[-0.21  0.25 -0.78  0.93  0.01 -0.01 -0.35  0.08  0.34  0.54  0.10  0.14
 -0.73  1.03  0.18 -0.16  0.08  2.27  0.51 -0.19  0.40 -1.70  0.06] => (102) & (37)
[-0.77  0.55 -2.34 -0.90 -0.35  1.06 -0.23  1.38  0.14  0.07 -0.45  1.83
  0.93  1.03  0.92 -1.60 -4.22 -1.09 -0.25 -0.50 -0.46  0.06  0.48] => (102) & (37)
[-0.09  0.04 -0.42 -0.49 -0.33  1.12  1.09  1.09  0.07  1.03 -1.17  0.98
 -0.47  0.25  0.69 -0.31 -3.94  3.41 -0.35 -0.79  0.09  1.42  0.01] => (98) & (37)
[-0.03  0.44 -2.31  0.47 -2.57  0.76 -0.54  1.26  0.82  0.92 -0.60 -0.07
  2.38  0.31  0.04 -1.39  0.90 -5.22 -0.18 -0.50  0.61 -1.63  0.53] => (102) & (37)
[ 0.57  0.23 -0.80 -0.49 -0.22 -0.29 -0.31  0.25  0.80 -0.13 -0.24  0.45
  0.89  1.10 -0.13 -0.12 -0.66 -1.36  0.64 -0.62  0.52 -1.64  0.79] => (98) & (37)
[-0.38 -0.32  0.80 -2.45 -0.58 -0.32 -1.32  0.28  0.29 -0.09 -0.05  0.23
 -0.10 -0.23 -0.16  0.26 -0.81 -2.97  0.81 -0.55 -0.87 -2.10 -0.22] => (98) & (39)
[-0.37 -0.04 -1.23 -0.05 -0.03 -0.30  1.02 -0.55  0.63  0.43 -0.61  1.80
  0.02 -0.95  1.33  0.13 -1.83  1.63 -0.01 -0.36  0.96 -1.34  0.03] => (98) & (37)
[-0.02  0.13  1.00 -2.09 -0.50  1.36 -0.51  0.80  0.28 -0.12 -0.23 -1.07
  0.41 -0.10 -0.54 -0.60 -2.76 -3.48 -0.52 -0.51 -0.60  1.00 -0.63] => (102) & (39)
[-0.38  0.00  1.34  0.15 -0.67  0.72  0.05  2.09  0.43  0.30 -0.87 -4.20
 -0.99 -3.86 -0.26 -0.76 -2.69 -2.25 -0.89 -0.37 -0.15  3.51  1.03] => (102) & (42)
[ 0.18 -0.55 -1.81  0.00 -0.63  0.97  0.51 -1.47  1.30  0.55 -0.12  1.17
  0.81  1.07 -0.05  0.69 -1.61 -0.55 -1.52  0.29 -0.23 -1.72 -0.65] => (98) & (37)
[-0.25  0.44 -0.61 -3.31 -0.19  0.31 -1.49  2.54  0.23 -0.75 -0.07 -0.74
  0.93  0.12  0.05 -3.19 -1.34 -6.90 -0.71 -0.17 -0.75 -0.43  0.10] => (92) & (39)
[-0.22  0.21  2.04 -2.79 -0.94 -0.05 -1.56  0.39  1.04  0.32  0.47 -1.30
  0.00 -1.02 -0.55  1.64  1.72 -2.52  0.92 -0.18 -0.32 -1.49 -0.94] => (98) & (39)
[ 0.13  0.00 -1.68  1.42  1.18  0.03  1.46  0.77  0.43  0.33 -0.34  1.76
  0.59  0.31  0.54 -1.23 -4.42  2.97 -0.65 -0.56  0.20  2.21  1.04] => (92) & (37)
[-0.77 -0.24  0.81 -1.61  0.05 -0.42 -0.59  0.46  0.42 -1.08 -0.20 -0.78
 -0.14 -0.09  0.09  0.73  0.73 -4.43  1.49 -0.80  0.20 -2.71  1.50] => (98) & (42)
[-0.28  0.20 -0.38 -0.85 -1.00  0.35  0.45 -0.24  0.54  0.23  0.15 -0.10
 -0.10  0.44  0.49  0.75 -3.03  0.52  0.65 -0.87  0.24  0.69  0.37] => (102) & (37)
[ 0.89 -0.75 -0.20 -0.29 -0.10  0.45  1.27  0.81  0.23  0.00 -0.43  0.81
 -0.38  0.65  0.63 -0.21 -6.49  4.10 -0.96 -0.23 -0.01  3.40  0.98] => (92) & (37)
[-0.22  0.19 -1.43 -0.31 -0.40  0.46 -0.29  0.34  0.65 -0.43 -1.13 -0.55
  0.16  2.44  0.56 -0.01 -3.94  0.32  1.45 -0.88  0.72 -1.28  0.80] => (102) & (37)
[ 2.78 -0.18  0.65 -1.03  0.57 -0.32 -0.12  1.49  0.48 -0.49 -0.81 -0.99
 -0.16 -0.38  0.38 -1.36 -4.00 -1.53  0.16  0.09 -0.01  1.16  1.46] => (101) & (42)
[-0.21 -0.26  1.43 -1.52 -0.10  0.68 -0.48 -0.39  0.00  0.35  0.42 -0.80
 -0.59 -0.22 -1.63  0.52 -1.21  0.83 -0.90 -0.23  0.13  1.29 -0.32] => (102) & (39)
[-0.25 -0.03  1.59 -2.34 -0.73  0.06 -1.79  1.28  0.27  0.24 -0.34 -2.89
 -0.96  0.34 -0.42 -0.84  0.06 -4.68  0.02  0.31 -0.11  0.47  0.23] => (102) & (39)
[-0.49 -0.21  1.03 -2.90 -0.65 -0.20 -1.68  1.14 -0.45 -0.40 -0.26 -0.64
 -0.05  0.51  0.37 -0.22 -1.25 -3.90  1.90 -0.68 -0.25 -2.77 -0.15] => (102) & (39)
[-0.29  0.93  0.53  0.16 -0.75  0.72 -0.16  1.69  0.33 -0.45 -0.55 -3.39
  0.04  0.46 -0.46 -0.83 -2.99 -4.86 -0.36  0.20 -0.19  1.74  1.19] => (102) & (42)
[ 0.52  0.19 -2.41  0.57  0.64  0.71  0.39  1.12  0.23  1.15 -0.15  0.91
  0.01 -6.28  0.66 -0.86 -1.27  2.16 -0.59 -0.20 -0.32  1.97  0.01] => (101) & (37)
[-0.44  0.11  3.20 -2.48  0.35  0.24 -0.38  1.80 -0.81  2.54 -0.37 -1.78
 -2.90 -0.64  1.45  0.38 -3.49  8.71 -0.13 -0.70 -0.72  4.03  0.27] => (92) & (39)
[-0.07 -0.30 -2.09  0.86  0.62 -0.58  0.07 -0.06  0.37 -0.45 -0.10  1.22
  1.06  0.73  0.00 -0.34  1.54 -0.59  0.88 -0.28  0.25 -2.29  0.44] => (97) & (37)
[ 0.27 -0.92 -2.70  1.78  0.76 -0.03  1.28  0.18 -0.16 -0.61 -0.61  2.26
  1.34 -0.13  0.18 -1.52 -0.70 -0.61 -0.69  0.18  0.40 -0.04  0.70] => (92) & (37)
[ 0.15  0.19 -3.14  0.88 -0.34  0.79  0.50 -1.21  0.64 -0.66  1.00  2.08
  1.88  0.95  0.77  0.06 -1.58 -2.30 -0.44 -0.08  0.44 -2.77 -0.43] => (102) & (37)
[-0.45 -0.06  0.10  1.48 -0.24  0.69 -1.45  1.08  0.11 -0.51 -0.29 -2.66
 -0.68  1.44  0.16 -0.23 -2.79  0.05 -0.31 -0.47  0.45  1.61  0.48] => (102) & (37)
[-0.23 -0.14  1.13 -3.16  0.23 -0.42 -1.56  2.69 -0.57  0.54 -0.45  0.84
 -0.06 -1.18  0.62 -2.91  0.57 -3.86  0.23 -0.84 -0.70 -0.71  0.30] => (92) & (39)
[ 0.15  0.19 -0.81 -0.92 -0.50 -0.54 -0.28  0.30  0.21 -2.58 -0.40 -1.31
  1.46  0.13 -0.70 -1.02 -0.24 -8.71  0.66  0.50  0.32 -3.38  1.00] => (98) & (42)
[-0.04 -0.53  0.46 -1.72 -0.53 -0.31 -0.11  1.50  0.45  0.18 -0.31 -0.90
 -0.17  0.94  0.34 -0.01 -3.56 -2.04  0.06 -0.13  0.08  0.47  1.06] => (98) & (42)
[ 0.08 -0.37 -1.84 -1.73 -0.64 -4.82 -1.54  0.25  0.65 -4.43  0.18  0.12
  3.56 -0.04 -0.69 -1.61 -0.11 -8.71  0.62  1.22  0.02 -6.25  0.35] => (101) & (42)
[ 0.35  0.23  0.03 -1.25 -1.10  0.00 -1.00  0.58  0.48 -0.02 -0.93 -1.22
 -0.07  0.36 -0.23 -1.15  0.48 -3.36  1.06 -0.12 -0.16 -0.70  0.21] => (98) & (39)
[-0.50  0.84 -2.12  0.80 -0.11  0.38  0.27 -0.23  0.56  0.60 -0.28  0.74
  1.58  0.49  0.11 -0.47  0.26 -0.08  0.16 -0.02  0.48 -0.65  0.43] => (102) & (37)
[ 0.28  0.15 -0.86  1.86  0.94  0.36  0.71  1.73  0.13  1.12 -0.69  0.22
 -0.56  0.34  0.76 -0.80 -4.35  7.75  0.88 -1.11  0.13  3.44  0.97] => (97) & (37)
[ 0.05  0.26 -3.26 -0.08  0.14  0.78  1.20 -0.83 -0.01 -0.97 -0.18  3.38
  2.59  0.29  0.93 -1.58 -5.21 -4.67 -0.86  0.52 -0.05 -2.23 -0.59] => (101) & (37)
[-0.19  0.01  0.40 -0.86  0.09  0.01 -0.60  1.34 -0.40 -0.56 -0.80 -1.54
 -0.24  0.20  0.10  0.00 -2.13 -3.00  0.24 -0.05 -0.10 -0.01  0.86] => (98) & (42)
[ 0.29 -0.06 -1.50  2.46 -0.23  0.93  0.94  0.13  1.19  0.88 -0.26  0.50
  0.19  0.44 -0.13  0.10 -0.75  4.55 -0.77 -0.40 -0.01  2.22  0.10] => (97) & (37)
[-0.62  0.04  0.16 -1.00  0.55 -0.08 -0.68  1.37 -0.08  0.65 -1.69 -1.15
 -0.06 -0.46 -0.03 -2.73  0.23 -2.74 -0.68 -0.52 -0.50  1.32  0.04] => (92) & (39)
[ 0.69 -0.33  1.31 -1.73 -0.14 -0.11 -0.43  0.80 -0.20 -0.28 -0.70  0.46
 -0.43 -0.65 -0.03  0.12 -0.94 -2.38  1.38 -0.28 -0.06 -0.67  0.49] => (98) & (42)
[ 0.16 -0.20 -1.97  0.38  0.19  1.04  0.83  0.25  0.81  0.04 -0.68  1.01
  0.85  0.90  0.64  0.03 -3.43  1.88  0.27 -0.25  0.09 -0.30  0.88] => (98) & (37)
